Below are the code and all the weights of a small trained network. Each question names an input and a class and asks about switching units off, where a switched-off unit gives its printed mean instead of its output.

import numpy as np


def w(rows, s, z=0):
    codes = np.array(rows[::2]) - 128.0
    scale = np.full(codes.shape[1], s)
    scale[-1] = z or s
    return codes * scale


def norm(h):
    return h / np.sqrt((h * h).mean(-1, keepdims=True) + 1e-5)


def f(y):
    return np.maximum(y, 0)


def log_softmax(a):
    a = a - a.max(-1, keepdims=True)
    return a - np.log(np.exp(a).sum(-1, keepdims=True))


def net(x, mask):
    res = np.array(x, float).reshape(1, 7) / 4 @ E
    u = 0
    for l in range(3):
        y = f(norm(res) @ A[l][:, :-1].T + A[l][:, -1])
        res = res + np.where(mask[u : u + 4], y, B[l][:, -1]) @ B[l][:, :-1]
        u += 4
    return log_softmax(norm(res)[-1] @ U[:, :-1].T + U[:, -1])


A, B = {}, {}
E = w([
[123,128,133,127,131,129],'x0',
[95,37,73,45,134,163],'x1',
[136,102,72,171,113,1],'x2',
[129,130,127,128,128,125],'x3',
[128,128,126,127,129,129],'x4',
[127,127,125,128,127,127],'x5',
[186,117,77,105,223,107],'x6',
],0.0058)
A[0] = w([
[254,206,188,108,202,214,150],'L0N0',
[71,40,26,101,44,46,6],'L0N1',
[240,226,120,156,244,124,15],'L0N2',
[93,123,75,169,111,1,240],'L0N3',
],0.0047,0.0026)
B[0] = w([
[2,101,80,224,178,42,227],'L0N0',
[11,123,183,114,198,127,199],'L0N1',
[133,74,212,226,212,74,193],'L0N2',
[225,115,252,134,110,102,255],'L0N3',
],0.0056,0.0047)
A[1] = w([
[133,129,2,126,167,154,7],'L1N0',
[88,86,110,84,74,133,151],'L1N1',
[94,147,117,96,137,167,56],'L1N2',
[163,95,133,155,156,79,169],'L1N3',
],0.0087,0.0021)
B[1] = w([
[86,169,19,159,158,142,159],'L1N0',
[196,80,180,254,171,155,204],'L1N1',
[174,128,67,105,93,219,170],'L1N2',
[142,153,117,79,95,243,254],'L1N3',
],0.0068,0.0047)
A[2] = w([
[88,226,168,220,63,108,140],'L2N0',
[69,196,135,173,75,166,1],'L2N1',
[134,63,64,2,217,114,100],'L2N2',
[73,53,166,123,101,88,35],'L2N3',
],0.0067,0.0047)
B[2] = w([
[107,97,47,16,113,139,254],'L2N0',
[175,220,2,165,208,89,157],'L2N1',
[128,220,132,54,2,64,182],'L2N2',
[59,157,123,160,200,45,150],'L2N3',
],0.0079,0.0058)
U = w([
[92,174,7,104,128,168,148],'0',
[53,104,173,174,189,84,254],'1',
[161,146,149,51,36,86,194],'2',
[243,151,174,165,165,81,21],'3',
[97,88,152,165,88,231,34],'4',
],0.016,0.0034)

Each question gives the input, the list of numbers given to net, and the class t.
The units are the neurons (one row each of A and B). Each row of codes is followed by its name. A weight is (code - 128) times the scale printed after its matrix; where a second scale follows, it is the last column's (A, B and U).
mask holds one flag per neuron, layer by layer. A switched-off neuron (its flag False) gives its mean, the last column of its row in B, instead of its output. The means were averaged over made-up inputs and are rounded, as every weight is.
A unit's drop is (log p(t) with every unit on - log p(t) with that unit switched off) / (log p(t) with every unit on - log p(t) with every unit switched off).
The circuit of an input: a set's keep is (log p(t) with only the set's units on - log p(t) with every unit switched off) / (log p(t) with every unit on - log p(t) with every unit switched off). Starting from all 12 units, units are removed one at a time, each time the one whose removal leaves the highest keep (on an exact tie, the one counted first), for as long as the keep stays at least 0.8.
circuit, biggest first: the units of the circuit, biggest drop first
most important unit: the unit with the biggest drop
k most important neurons: the k neurons with the biggest drops, biggest first
top k neurons in layer l: the k neurons of layer l with the biggest drops, biggest first
drop of u: that unit's drop, to one decimal
input [4,-8,-8,1,-8,-3,-1], class 0: circuit, biggest first -> (L2N0, L0N3)
input [-4,-5,-6,-2,-8,-8,4], class 1: most important unit -> L0N0
input [8,-3,3,5,7,-5,-1], class 2: circuit, biggest first -> (L0N3, L2N0)
input [-8,-6,-3,5,0,-5,2], class 1: 2 most important neurons -> (L0N2, L0N0)
input [-6,-3,-4,1,1,0,0], class 0: 3 most important neurons -> (L2N0, L1N1, L0N1)
input [4,3,8,0,-1,7,-6], class 1: 2 most important neurons -> (L0N1, L2N3)
input [-2,4,1,-3,-1,8,5], class 2: 2 most important neurons -> (L2N2, L0N0)
input [-8,3,0,4,2,-4,0], class 4: 3 most important neurons -> (L1N1, L0N0, L0N2)
input [8,-8,0,-5,-1,-8,0], class 0: 2 most important neurons -> (L2N0, L1N1)
input [2,8,0,-7,-8,1,0], class 4: top 3 neurons in layer 2 -> (L2N0, L2N1, L2N3)
input [-6,-8,4,-2,4,-2,-1], class 2: 2 most important neurons -> (L2N0, L1N1)
input [5,4,-1,-3,-2,0,0], class 4: 2 most important neurons -> (L1N1, L2N0)
input [5,2,8,-1,0,-3,5], class 2: 2 most important neurons -> (L2N2, L1N3)
input [4,-8,2,8,-8,-5,-6], class 2: circuit, biggest first -> (L2N0)
input [-5,5,4,8,6,-2,1], class 2: 4 most important neurons -> (L2N2, L0N0, L1N3, L0N3)
input [6,-1,-1,-5,8,5,-4], class 0: 2 most important neurons -> (L0N3, L2N1)
input [2,5,1,1,6,1,-5], class 1: 4 most important neurons -> (L1N3, L0N1, L2N3, L2N0)
input [-2,4,8,8,6,4,-1], class 1: top 2 neurons in layer 2 -> (L2N3, L2N0)
input [2,-7,2,-2,3,-6,0], class 2: 3 most important neurons -> (L2N0, L1N1, L1N3)
input [-7,5,1,-2,-6,4,4], class 2: 2 most important neurons -> (L2N2, L0N0)
input [7,6,4,4,-1,0,8], class 2: most important unit -> L2N2
input [-3,-2,-2,4,-6,-1,-1], class 0: drop of L2N0 -> 0.1
input [7,-3,-1,4,-5,-5,7], class 1: drop of L0N2 -> 0.2
input [4,-8,-3,-5,4,6,6], class 1: drop of L0N2 -> 0.3
input [3,-6,5,-4,-7,1,-4], class 2: drop of L2N0 -> 0.2
